[128 = 0]

[103 124 106 100 149  86 130 144 109 121 123 139 163 158 134 142  67 118
  55 114 119 142 146 148 101 153 122 114 179 141 114 120 116 105 124 252
 162 132 162  76  83 218 107 208 131 109 109 104  79  98 147 130  82 130
 121 130 136 123 106 117 113 126  86 163  80 107 113  71 132  61 197  84
 111 141 147  78  67 144]	Nol X
[122 130 125 133 139 116  97 121 129 127 123 127 168 150  92 133  76 116
 140 133 120 121 154 143 133 117  85 114 148 138 114 157 113 127 158 146
 138 123 127 123 128 120 137 112 137 132 136 130 111 118 117 128 125 111
 128 107 131 125 110 137 132 124 127 144 124 137 142 134 106 125 128 109
 134 122 138 114 119 136]	Zin J
[106 110 156 127 161 139 156 143 142 152  86 143 101 155 131 164 129 121
 118 120 114 126 158 154 102 164 133  92 114 132  94 116 125 152 114 180
 104  88 181 117  94 186 114 234 102 121 130 116  97  84 148 117 121  99
 110 157 139 126 123  89 107 108 100 168 108 104 107  43  89 100 203 121
 103 136 113  82  33 125]	nogaz H
[125 111 131 128 123 131 149 128 153 129 112 138 116 129 164 141 179 130
 137 119 120 116 136 129 109 146 156 139 102 132 129 131 132 147 101 128
 100 153 126 141 127 127 117 184 102 125 126 132 106 113 133 134 140 106
 113 174 134 126 133 128 116 110 128 135 129 121 117  94  93 134 169 128
 111 150 101 112 119 119]	moguk P
[105 119 114 116 128 118 131 133 132 126 111 144 115 137 178 158 155 123
 112 120 121 123 147 140 113 160 132 114 126 144 122 139 127 145 102 177
 113 155 155 121 104 160 116 200  98 114 122 122  74 108 136 128 142 109
 102 168 132 123 131 114 111 119  97 153 111 122 114  64 111 105 201  98
 110 163 102  93  97 125]	moguk L
[109 125 125 125 151 113 111 134 130 126 108 132 171 166 109 148  78 119
 115 128 118 123 161 149 112 138  79 104 150 141 114 155 115 125 148 181
 133 126 143 118 101 153 129 155 122 125 128 122  92 103 129 135 117 102
 120 138 140 122 108 127 120 119 107 173 107 132 129  99  91  99 165  98
 120 134 127  88  77 132]	Zin V
[124 128 121 122 145  98 121 123 134 130 100 126 172 153 111 153  54 125
 120 124 113 114 144 145  99 139  83 114 156 149 113 155 102 132 137 169
 149 103 133 101 105 130 132 163 148 127 140 122 102  99 129 130 119 112
 126 147 145 111 106 126 119 125 107 159 123 142 131 107  77 102 157 103
 122 103 129  92  60 125]	Zin V
[119 124 130 125 157 116 127 125 126 137 104 137 180 160 107 138  67 127
 118 124 114 119 159 156 104 137 113 108 151 143 107 153 106 140 145 178
 143 112 136  94 112 148 124 167 128 133 133 121 106  97 132 128 103 100
 137 134 151 121 103 118 122 117 107 168 121 128 132  98  74 113 164  98
 120 134 144  85  53 125]	Zin V
[116 130 129 129 152 108 109 121 135 124 110 128 172 157  85 149  46 118
 127 131 116 121 160 142 113 132  75 100 156 146 107 162 107 128 152 189
 146  99 147 107 107 133 133 149 145 129 141 123  96 104 126 132 117 108
 118 125 139 117  96 130 122 128 112 163 121 142 137 114  85 106 151  98
 129 124 138  91  71 129]	Zin V
[112 120 149 127 155 148 145 142 132 142 105 140 117 144 132 134 139 123
 122 118 118 119 156 155 122 152 144  90 121 132 105 121 121 159 130 153
 111 104 169 120 105 176 121 183 107 118 132 116 101 104 139 123 131 105
 118 134 138 128 124  90 119 108 106 147 116 117 115  65 107 124 183 114
 114 139 117 100  64 120]	nogaz H
[118 113 111 116 136 132 153 138 138 131 110 148 115 135 169 130 180 119
 108 115 118 128 141 134 104 152 167 122 113 131 137 131 130 154 102 143
 101 148 141 139 117 146 123 186  88 125 121 116  90 113 139 130 129 109
 114 169 135 128 129 109 118 106 112 147 117 115 116  83 103 127 172 113
 113 163 110 105 106 121]	moguk P
[119 109 103 124 122 114 152 140 161 118 101 148 121 129 184 136 193 120
 117 111 108 120 137 124  97 152 171 132 118 130 137 129 130 149  98 145
  97 162 129 133 125 178 112 208 122 116 125 122  78 106 139 130 142 113
 110 176 136 128 137 108 112  95 103 137 119 112 112  72  98 126 183 127
  98 169 107  99 117 119]	moguk P
[119 133 107 108 144 104 138 140 116 112 128 134 166 158 146 126  91 139
  71 117 123 137 130 135 106 145 125 135 161 133 129 117 124 104 126 208
 149 154 126  94 103 209 108 172 127 123 103 108 119 102 149 139  87 129
 136 137 137 124 119 129 114 125 102 154  95 108 119  98 135  84 170 110
 112 128 137  92  85 142]	Nol X
[101 116 113 114 138 120 139 139 135 121 101 154 135 151 182 139 155 126
 101 117 117 119 155 140 106 162 145 112 128 149 119 134 121 151 100 196
 113 162 151 114  99 187 110 221  96 113 116 111  66  94 144 132 131 103
 105 174 140 113 122 101 103 103  89 164  96 109 113  49  98 104 226  91
 101 170 108  75  71 123]	moguk L
[111 129 123 119 158 104 109 130 124 131  98 128 183 171  84 159  35 119
 110 132 119 132 160 154  94 139  51  98 170 147 114 176 106 120 145 188
 152 115 145 117 104 131 130 155 132 135 132 118  88 101 129 137 107 100
 126 148 143 116  98 146 118 145 102 186 111 145 139 109  87  81 152  87
 124 134 132  88  73 138]	Zin J
[105 112 120 119 155  95 116 120 118 146 107 135 183 182 107 163  45 129
  91 129 128 136 168 164  66 150  76 116 152 148 103 172 106 119 124 242
 152 149 146  96  92 119 125 217  89 131 121 112  84  83 141 137  80  86
 116 173 166 117  82 144 114 134 104 204 100 136 139  74  62  72 188  78
 117 130 139  71  45 137]	Zin J
[117 134 124 122 147 110 115 122 116 140 110 124 166 157  93 155  49 127
 111 129 128 126 151 151  98 134  71 109 151 162 114 173 107 124 140 175
 154 125 138 113 107  92 139 151 119 136 130 121 112 106 134 137 104 100
 127 145 146 119  98 144 123 140 114 169 119 149 144 116  81 100 144  95
 131 126 138 101  72 127]	Zin J
[107 109 116 111 161  83 129 129 127 148  94 143 186 176 103 172  42 119
  79 124 114 133 166 169  62 157  96 110 164 149  97 170 107 125 130 230
 156 111 162  89  88 132 127 227 116 126 132 107  65  80 144 133  80  91
 112 169 160 116  85 131 113 125  98 203  98 130 132  60  42  75 194  71
 116 150 140  63  35 135]	Zin J
[115 127 165 119 149 155 141 136 121 163 105 129  85 141 103 155 123 126
 128 135 130 137 125 152 122 150 111  88 115 130  98 123 124 141 122 149
 117  83 173 130 100 128 129 177  96 129 129 120 151 109 144 128 126 112
 113 138 133 129 121 106 127 135 119 151 116 122 112  82 114 106 162 125
 122 121 118 114  61 123]	nogaz U
[110 115 177 115 165 160 165 141 128 163  89 134 101 163 117 153 138 134
  73 124 126 128 154 152 106 163 128  89 103 121  92 117 128 151 115 167
 103 100 166 127  96 160 123 219  71 127 143 116 129  91 154 125 115  93
 114 161 145 133 116  91 110 118 111 172 111 114 103  54  96 104 188 124
 109 123 115  99  33 124]	nogaz U
[117 130 123 121 148 113 111 126 126 133 111 127 178 166 100 146  58 124
 114 132 126 128 154 152 106 140  66 110 158 139 126 167 110 120 141 183
 147 135 135 115 108 126 134 150 116 132 126 120 112 107 135 134 108 101
 126 148 142 123  99 148 122 133 105 176 111 145 142 114  89  97 150  95
 131 124 140  86  78 133]	Zin J
[115 112 117 123 140 129 150 139 160 125 100 142 126 147 165 140 165 127
 129 114 111 120 146 133 108 158 142 117 122 133 128 143 129 156 106 156
  94 143 137 136 114 172 116 196 111 127 121 122  84  96 140 131 139  99
 109 175 141 128 130 107 104 102 107 154 116 117 113  71  97 118 184 120
  99 156 104  95  92 114]	moguk P
[123 113 107 130 129 126 133 128 145 114 117 144 136 134 172 122 178 133
 117 116 119 115 142 124 117 137 152 139 116 138 141 139 130 146 108 132
 102 175 117 139 132 144 123 157 106 129 128 124  94 118 130 135 140 109
 117 161 134 130 136 122 118 104 117 138 125 121 126 103 109 134 157 114
 115 154 113 114 137 115]	moguk P
[113 125 115 118 136 140 143 139 132 121 110 140 116 147 175 145 169 130
 103 121 124 131 145 144 118 159 130 106 127 137 135 130 130 148 103 162
 101 164 147 137 106 177 116 182  81 116 107 115  93 106 142 134 138 104
 111 172 128 129 136 112 109 120  93 161 103 123 110  76 132 103 190 109
 114 156 107 105 104 127]	moguk L
[117 116 174 126 159 161 149 136 131 165  98 125  96 152  98 152 128 135
 136 134 128 124 147 152 118 154 115  88 106 126  94 117 128 154 128 137
 104  87 165 134 103 136 122 183  82 130 131 123 139 100 143 122 128  98
 117 145 130 134 119 100 120 122 117 158 122 122 111  77  95 115 159 131
 119 116 117 111  49 121]	nogaz U
[110 122 127 121 148 105 103 127 132 131 107 130 181 169  87 154  42 121
 117 128 121 123 161 152 105 136  72 110 162 139 104 156 110 114 152 194
 150 114 142 106 108 149 127 167 137 128 142 118 103  91 131 131 103 107
 123 131 140 126  96 136 124 124 111 173 110 133 133 104  83  94 155 101
 121 125 140  85  70 135]	Zin V
[116 111 115 119 125 133 154 134 142 132 103 146  98 124 184 146 204 123
 122 115 123 132 136 133 106 156 161 118 103 134 132 135 136 157  87 137
  98 163 147 145 118 135 120 202  92 122 120 125  83 113 141 141 148 111
 101 183 136 127 135 113 116 112 111 146 122 122 112  64 102 124 183 116
 110 165 103 113 114 115]	moguk P
